Here is a tiny trained network, its code and every weight. The questions are about switching its units off for an input and a class, where a switched-off unit gives its printed mean instead of its output.

import numpy as np


def w(rows, s, z=0):
    codes = np.array(rows[::2]) - 128.0
    scale = np.full(codes.shape[1], s)
    scale[-1] = z or s
    return codes * scale


def f(y):
    return y / 2 * (1 + np.tanh(0.7978845608 * (y + 0.044715 * y**3)))


def log_softmax(a):
    a = a - a.max(-1, keepdims=True)
    return a - np.log(np.exp(a).sum(-1, keepdims=True))


def net(x, mask):
    res = np.array(x, float).reshape(1, 4) / 4 @ E
    y = f(res @ A[0][:, :-1].T + A[0][:, -1])
    res = res + np.where(mask, y, B[0][:, -1]) @ B[0][:, :-1]
    return log_softmax(res[-1] @ U[:, :-1].T + U[:, -1])


A, B = {}, {}
E = w([
[194,123,46,61,123,149,35,87,200],'x0',
[165,201,163,16,22,137,169,124,119],'x1',
[98,47,149,75,120,31,84,247,199],'x2',
[74,255,80,131,99,52,100,104,74],'x3',
],0.0086)
A[0] = w([
[150,175,111,179,132,190,140,65,100,109],'n0',
[164,117,98,151,127,230,171,65,74,108],'n1',
[53,208,47,116,111,25,104,110,88,80],'n2',
[174,146,104,147,163,216,187,55,94,113],'n3',
[199,119,57,43,139,169,36,90,123,50],'n4',
[74,130,197,142,114,128,183,139,84,116],'n5',
[166,144,175,92,40,151,144,147,123,133],'n6',
[104,112,98,255,186,121,96,171,110,97],'n7',
[40,85,208,152,100,145,226,136,88,222],'n8',
[225,149,33,89,164,177,94,105,180,117],'n9',
[120,154,144,46,50,90,206,107,119,220],'n10',
[199,165,144,54,100,150,203,173,107,86],'n11',
[109,49,166,93,102,61,93,215,183,255],'n12',
[75,94,91,192,213,140,77,118,135,109],'n13',
[107,158,203,141,183,143,196,158,46,95],'n14',
[202,38,205,102,146,224,205,143,199,66],'n15',
[153,136,34,95,134,183,38,119,145,126],'n16',
],0.0065,0.00081)
B[0] = w([
[100,88,125,125,49,158,143,179,147,219],'n0',
[86,95,128,92,34,158,118,202,130,230],'n1',
[177,91,187,245,156,244,19,128,1,237],'n2',
[63,120,127,76,2,123,117,185,109,237],'n3',
[122,195,162,85,197,114,142,128,173,211],'n4',
[147,152,163,117,209,112,188,118,183,201],'n5',
[201,83,93,177,116,57,137,107,131,189],'n6',
[148,82,60,157,130,58,147,91,180,225],'n7',
[145,189,173,99,178,91,123,132,137,244],'n8',
[118,197,182,89,169,114,156,130,163,210],'n9',
[165,101,62,165,125,113,130,78,159,220],'n10',
[173,68,48,140,90,92,160,82,172,196],'n11',
[32,119,144,109,22,148,109,167,121,246],'n12',
[172,107,79,155,65,76,176,99,173,213],'n13',
[122,216,181,60,182,105,162,160,161,222],'n14',
[211,93,140,216,194,206,44,122,56,254],'n15',
[103,200,188,71,200,101,182,148,185,196],'n16',
],0.0069,0.0074)
U = w([
[36,126,125,99,57,143,127,228,139,167],'0',
[127,199,184,83,247,95,189,140,173,71],'1',
[191,119,138,177,194,202,57,116,74,254],'2',
[186,99,2,141,133,45,196,51,179,39],'3',
],0.0084,0.00058)

Each question gives the input, the list of numbers given to net, and the class t.
The units are the neurons (one row each of A and B). Each row of codes is followed by its name. A weight is (code - 128) times the scale printed after its matrix; where a second scale follows, it is the last column's (A, B and U).
mask holds one flag per neuron, in row order. A switched-off neuron (its flag False) gives its mean, the last column of its row in B, instead of its output. The means were averaged over made-up inputs and are rounded, as every weight is.
A unit's drop is (log p(t) with every unit on - log p(t) with that unit switched off) / (log p(t) with every unit on - log p(t) with every unit switched off).
The circuit of an input: a set's keep is (log p(t) with only the set's units on - log p(t) with every unit switched off) / (log p(t) with every unit on - log p(t) with every unit switched off). Starting from the 12 units with the biggest drops (on a tie, the unit counted first), units are removed one at a time, each time the one whose removal leaves the highest keep (on an exact tie, the one counted first), for as long as the keep stays at least 0.8.
circuit, biggest first: the units of the circuit, biggest drop first
most important unit: the unit with the biggest drop
k most important neurons: the k neurons with the biggest drops, biggest first
drop of u: that unit's drop, to one decimal
input [4,-1,-7,7], class 0: circuit, biggest first : n3, n0
input [-3,1,2,-8], class 2: circuit, biggest first : n15
input [4,8,-8,-7], class 0: 2 most important neurons : n3, n1
input [4,6,3,-5], class 3: 2 most important neurons : n2, n11
input [6,-5,-7,-4], class 0: circuit, biggest first : n3, n1
input [-6,2,0,-5], class 1: 3 most important neurons : n2, n14, n8
input [-7,-8,3,-7], class 3: 2 most important neurons : n7, n13
input [7,4,6,-1], class 1: 3 most important neurons : n4, n16, n3
input [5,6,5,-3], class 3: circuit, biggest first : n11, n6
input [4,0,3,3], class 1: 2 most important neurons : n3, n15
input [-2,6,-5,4], class 3: 2 most important neurons : n10, n11
input [-7,-2,-8,5], class 0: 2 most important neurons : n3, n0
input [7,0,7,-8], class 2: 2 most important neurons : n15, n3
input [3,4,-1,2], class 3: circuit, biggest first : n10, n12
input [2,5,-3,3], class 3: circuit, biggest first : n10, n11
input [5,-8,-1,0], class 3: circuit, biggest first : n13
input [0,0,-6,-5], class 0: 3 most important neurons : n3, n1, n2
input [-5,-3,-7,-2], class 0: 2 most important neurons : n3, n1
input [8,-3,0,-7], class 1: 4 most important neurons : n16, n9, n4, n2
input [6,-5,3,2], class 1: most important unit : n16
input [-3,8,-3,-8], class 2: 2 most important neurons : n15, n7
input [-7,7,-1,1], class 1: 3 most important neurons : n14, n8, n5
input [6,2,-4,7], class 2: 2 most important neurons : n2, n14
input [2,3,-4,8], class 2: drop of n2 : 1.2
input [-4,8,2,5], class 3: drop of n12 : 0.0
input [2,5,-2,-1], class 3: drop of n12 : 0.1
input [3,7,-4,7], class 2: drop of n13 : 0.2
input [-2,3,0,1], class 3: most important unit : n15
